Here is a tiny trained network, its code and every weight. The questions are about switching its units off for an input and a class, where a switched-off unit gives its printed mean instead of its output.

import numpy as np


def w(rows, s, z=0):
    codes = np.array(rows[::2]) - 128.0
    scale = np.full(codes.shape[1], s)
    scale[-1] = z or s
    return codes * scale


def f(y):
    return y / 2 * (1 + np.tanh(0.7978845608 * (y + 0.044715 * y**3)))


def log_softmax(a):
    a = a - a.max(-1, keepdims=True)
    return a - np.log(np.exp(a).sum(-1, keepdims=True))


def net(x, mask):
    res = np.array(x, float).reshape(1, 5) / 4 @ E
    y = f(res @ A[0][:, :-1].T + A[0][:, -1])
    res = res + np.where(mask, y, B[0][:, -1]) @ B[0][:, :-1]
    return log_softmax(res[-1] @ U[:, :-1].T + U[:, -1])


A, B = {}, {}
E = w([
[56,50,68],'x0',
[122,224,1],'x1',
[147,185,162],'x2',
[252,64,38],'x3',
[192,35,98],'x4',
],0.0082)
A[0] = w([
[98,113,160,57],'N0',
[255,87,145,242],'N1',
[31,113,194,134],'N2',
[92,81,97,82],'N3',
[158,75,176,134],'N4',
[32,199,54,203],'N5',
[91,66,192,154],'N6',
[96,73,68,254],'N7',
[139,140,202,117],'N8',
[36,121,144,155],'N9',
],0.011,0.0067)
B[0] = w([
[184,146,198,132],'N0',
[156,133,50,243],'N1',
[96,77,215,207],'N2',
[99,149,153,143],'N3',
[180,100,109,171],'N4',
[40,167,98,246],'N5',
[190,28,135,191],'N6',
[14,57,51,217],'N7',
[183,141,153,169],'N8',
[22,88,255,189],'N9',
],0.0067,0.011)
U = w([
[174,223,149,194],'0',
[120,111,250,133],'1',
[126,122,154,3],'2',
[193,105,163,58],'3',
[133,87,97,182],'4',
[134,83,93,203],'5',
[65,169,158,48],'6',
[75,113,128,204],'7',
],0.013,0.0058)

Each question gives the input, the list of numbers given to net, and the class t.
The units are the neurons (one row each of A and B). Each row of codes is followed by its name. A weight is (code - 128) times the scale printed after its matrix; where a second scale follows, it is the last column's (A, B and U).
mask holds one flag per neuron, in row order. A switched-off neuron (its flag False) gives its mean, the last column of its row in B, instead of its output. The means were averaged over made-up inputs and are rounded, as every weight is.
A unit's drop is (log p(t) with every unit on - log p(t) with that unit switched off) / (log p(t) with every unit on - log p(t) with every unit switched off).
The circuit of an input: a set's keep is (log p(t) with only the set's units on - log p(t) with every unit switched off) / (log p(t) with every unit on - log p(t) with every unit switched off). Starting from all 10 units, units are removed one at a time, each time the one whose removal leaves the highest keep (on an exact tie, the one counted first), for as long as the keep stays at least 0.8.
units of the circuit, in order: the units of the circuit, biggest drop first
k most important neurons: the k neurons with the biggest drops, biggest first
drop when u is switched off: that unit's drop, to one decimal
input [7,-1,0,-6,-5], class 1: units of the circuit, in order : (N2, N9)
input [3,7,1,2,-5], class 6: units of the circuit, in order : (N5, N6)
input [8,7,6,6,-8], class 6: most important neuron : (N5)
input [-4,-1,0,-4,5], class 3: units of the circuit, in order : (N5, N7, N9)
input [-5,3,1,1,3], class 0: units of the circuit, in order : (N7, N6)
input [-7,-1,0,5,-3], class 0: units of the circuit, in order : (N7, N6)
input [-6,5,0,-3,3], class 0: units of the circuit, in order : (N7, N9)
input [-3,0,6,-3,3], class 0: 4 most important neurons : (N7, N9, N2, N6)
input [-5,0,5,1,4], class 0: 2 most important neurons : (N7, N6)
input [-2,-2,4,4,-6], class 0: drop when N9 is switched off : 0.1
input [-2,-6,-3,-5,8], class 3: drop when N4 is switched off : 0.3
input [-3,-7,-4,-3,8], class 3: drop when N4 is switched off : 0.1
